Here is a tiny trained network, its code and every weight. The questions are about switching its units off for an input and a target symbol, where a switched-off unit gives its printed mean instead of its output.

import numpy as np


def w(rows, s, z=0):
    codes = np.array(rows[::2]) - 128.0
    scale = np.full(codes.shape[1], s)
    scale[-1] = z or s
    return codes * scale


def f(y):
    return y / 2 * (1 + np.tanh(0.7978845608 * (y + 0.044715 * y**3)))


def softmax(a):
    e = np.exp(a - a.max(-1, keepdims=True))
    return e / e.sum(-1, keepdims=True)


def log_softmax(a):
    a = a - a.max(-1, keepdims=True)
    return a - np.log(np.exp(a).sum(-1, keepdims=True))


def net(x, mask):
    ids = ['ΔΘαβζμω'.index(c) for c in x.split()]
    T = len(ids)
    res = E[ids] + P[:T]
    u = 0
    for l in range(2):
        r = res
        for j in range(2):
            rows = slice(2 * j, 2 * j + 2)
            q, k, v = (r @ M[l][rows].T for M in (Q, K, V))
            z = softmax(np.where(np.tri(T) > 0, q @ k.T / 2**0.5, -1e9)) @ v
            o = O[l][rows]
            res = res + np.where(mask[u + j], z, o[:, -1]) @ o[:, :-1]
        u += 2
        y = f(res @ A[l][:, :-1].T + A[l][:, -1])
        res = res + np.where(mask[u : u + 8], y, B[l][:, -1]) @ B[l][:, :-1]
        u += 8
    return log_softmax(res[-1] @ U[:, :-1].T + U[:, -1])


Q, K, V, O, A, B = {}, {}, {}, {}, {}, {}
E = w([
[97,88,116,148],'Δ',
[152,25,143,54],'Θ',
[165,178,4,176],'α',
[137,32,204,117],'β',
[160,31,31,62],'ζ',
[139,162,52,128],'μ',
[135,154,164,90],'ω',
],0.013)
P = w([
[72,99,67,106],'0',
[110,99,91,210],'1',
[183,104,136,161],'2',
[98,117,101,184],'3',
[204,99,136,133],'4',
[93,125,111,164],'5',
[225,115,133,131],'6',
[88,129,110,157],'7',
[242,97,164,96],'8',
[86,132,114,153],'9',
[254,146,140,107],'10',
[82,139,118,147],'11',
[237,141,94,97],'12',
[80,139,117,146],'13',
],0.0088)
Q[0] = w([
[44,125,137,102],'0.h0',
[116,157,158,153],'0.h0',
[3,103,80,65],'0.h1',
[41,138,138,203],'0.h1',
],0.016)
K[0] = w([
[117,69,116,223],'0.h0',
[92,123,146,130],'0.h0',
[67,123,164,252],'0.h1',
[16,25,157,208],'0.h1',
],0.015)
V[0] = w([
[12,68,113,202],'0.h0',
[162,94,139,188],'0.h0',
[45,140,200,190],'0.h1',
[196,110,47,184],'0.h1',
],0.011)
O[0] = w([
[69,181,166,8,120],'0.h0',
[167,122,108,55,147],'0.h0',
[125,96,106,254,15],'0.h1',
[155,101,62,25,254],'0.h1',
],0.0075,0.0082)
A[0] = w([
[41,156,156,102,158],'0.n0',
[99,122,83,109,106],'0.n1',
[115,152,121,166,30],'0.n2',
[58,153,76,143,54],'0.n3',
[2,91,84,118,172],'0.n4',
[137,117,154,156,206],'0.n5',
[158,127,151,152,252],'0.n6',
[139,98,112,107,70],'0.n7',
],0.019,0.0028)
B[0] = w([
[27,58,17,63,148],'0.n0',
[83,184,192,178,246],'0.n1',
[193,179,197,84,126],'0.n2',
[44,119,84,73,170],'0.n3',
[240,152,193,232,211],'0.n4',
[127,141,9,128,123],'0.n5',
[101,102,90,65,124],'0.n6',
[151,80,160,114,255],'0.n7',
],0.013,0.0089)
Q[1] = w([
[139,180,95,31],'1.h0',
[168,106,254,218],'1.h0',
[103,104,164,143],'1.h1',
[166,106,121,113],'1.h1',
],0.015)
K[1] = w([
[159,135,94,112],'1.h0',
[144,1,178,162],'1.h0',
[129,148,144,143],'1.h1',
[161,135,102,116],'1.h1',
],0.023)
V[1] = w([
[174,180,96,122],'1.h0',
[179,67,109,171],'1.h0',
[193,166,111,93],'1.h1',
[120,2,135,118],'1.h1',
],0.0097)
O[1] = w([
[86,87,149,69,158],'1.h0',
[254,217,56,122,181],'1.h0',
[218,176,95,174,253],'1.h1',
[48,84,249,181,235],'1.h1',
],0.0069,0.004)
A[1] = w([
[117,86,130,8,50],'1.n0',
[156,32,45,114,197],'1.n1',
[43,194,106,157,42],'1.n2',
[130,88,181,60,238],'1.n3',
[139,97,76,173,168],'1.n4',
[81,86,118,183,84],'1.n5',
[162,170,165,102,60],'1.n6',
[198,122,149,156,3],'1.n7',
],0.013,0.0047)
B[1] = w([
[122,251,188,90,212],'1.n0',
[165,176,32,142,175],'1.n1',
[203,110,147,68,164],'1.n2',
[106,43,91,180,248],'1.n3',
[114,144,99,190,139],'1.n4',
[104,197,100,117,142],'1.n5',
[128,170,152,165,178],'1.n6',
[63,82,162,82,197],'1.n7',
],0.017,0.015)
U = w([
[105,103,127,220,142],'Δ',
[135,11,121,129,177],'Θ',
[203,65,112,43,209],'α',
[151,45,35,138,185],'β',
[153,122,207,153,4],'ζ',
[253,170,173,182,106],'μ',
[70,119,117,120,152],'ω',
],0.0066,0.0041)

Each question gives the input, a string of symbols that net reads in full, and the target symbol t.
The units are the heads (2 rows each of Q, K, V and O) and the neurons (one row each of A and B). Each row of codes is followed by its name. A weight is (code - 128) times the scale printed after its matrix; where a second scale follows, it is the last column's (O, A, B and U).
mask holds one flag per unit, layer by layer, with each layer's heads first. A switched-off unit (its flag False) gives its mean, the last column of its rows in O or B, instead of its output. The means were averaged over made-up inputs and are rounded, as every weight is.
A unit's drop is (log p(t) with every unit on - log p(t) with that unit switched off) / (log p(t) with every unit on - log p(t) with every unit switched off).
The circuit of an input: a set's keep is (log p(t) with only the set's units on - log p(t) with every unit switched off) / (log p(t) with every unit on - log p(t) with every unit switched off). Starting from the 12 units with the biggest drops (on a tie, the unit counted first), units are removed one at a time, each time the one whose removal leaves the highest keep (on an exact tie, the one counted first), for as long as the keep stays at least 0.8.
units of the circuit, in order: the units of the circuit, biggest drop first
most important unit: the unit with the biggest drop
k most important neurons: the k neurons with the biggest drops, biggest first
k most important neurons of layer l: the k neurons of layer l with the biggest drops, biggest first
which heads matter: for each layer, one digit per head in row order, 1 if its drop is at least 0.15 and else 0, layers parted by /
input β Θ ω Θ Θ ω ω μ Θ ω, target ω: most important unit -> 0.n0
input Δ Θ β Θ α Θ μ Θ Δ β Θ ω μ, target Θ: 4 most important neurons of layer 0 -> 0.n1, 0.n4, 0.n7, 0.n3
input μ β Δ Δ β ω ω Θ Θ α α, target Θ: units of the circuit, in order -> 0.n1, 1.h1, 0.n4, 1.n0
input Δ Θ ω α μ α ζ Θ β μ Θ μ Δ, target Θ: which heads matter -> 10 / 01
input Δ α Θ ω Δ ω ζ Θ μ ω α Θ Θ, target μ: which heads matter -> 01 / 00
input Θ μ α ω Θ β α ζ ω ζ Δ, target β: which heads matter -> 10 / 00
input Θ α μ μ β α ζ μ Θ, target ζ: which heads matter -> 01 / 01
input Δ μ α, target ω: units of the circuit, in order -> 0.n4, 1.h0, 1.n0, 0.h1
input Δ μ β β ζ β, target β: which heads matter -> 01 / 00
input ζ μ μ α ω Δ μ α α ω, target ω: 3 most important neurons -> 0.n0, 1.n0, 0.n4
input μ α Δ Δ Δ Θ ζ μ β, target ζ: 4 most important neurons -> 1.n0, 0.n4, 1.n6, 0.n0
input Θ ω ω μ α ζ ζ α ω Θ ω α ζ, target β: units of the circuit, in order -> 0.h0, 1.n1
input Θ α Θ μ Δ α β Θ μ μ Θ μ ω, target Θ: 3 most important neurons of layer 0 -> 0.n1, 0.n4, 0.n3
input β ω ω μ Δ β α α ω α μ, target β: units of the circuit, in order -> 0.h0, 1.n1, 0.n1
input Θ ζ ω ω ω μ Θ, target β: units of the circuit, in order -> 1.n3, 1.n1, 0.n1
input μ β α α α ζ α Δ Δ, target μ: which heads matter -> 01 / 01
input ω μ Δ, target β: most important unit -> 1.n0
input Θ Θ Θ ζ ω, target Θ: 3 most important neurons of layer 0 -> 0.n1, 0.n4, 0.n6
input ω α ω, target β: which heads matter -> 11 / 00
input ω β Δ μ ζ Θ Θ α μ, target Θ: 3 most important neurons of layer 1 -> 1.n3, 1.n1, 1.n5
input Θ Δ α α ζ, target μ: which heads matter -> 01 / 01
input Θ α β μ ζ α ζ α, target α: which heads matter -> 00 / 00
input α Δ β Δ ζ α μ μ, target μ: which heads matter -> 01 / 00
input Δ Δ β, target ω: most important unit -> 0.h0
input β β α Θ β α, target α: 2 most important neurons of layer 0 -> 0.n3, 0.n7
input ω β μ μ β α ζ μ α, target ζ: 2 most important neurons -> 1.n0, 1.n1
input ω α α, target β: 3 most important neurons -> 1.n0, 0.n4, 0.n1
input μ Θ α μ α α μ Θ α μ α α Δ, target μ: units of the circuit, in order -> 1.n0, 0.h1, 1.n7
input ζ Θ ω α ζ, target β: units of the circuit, in order -> 1.n1
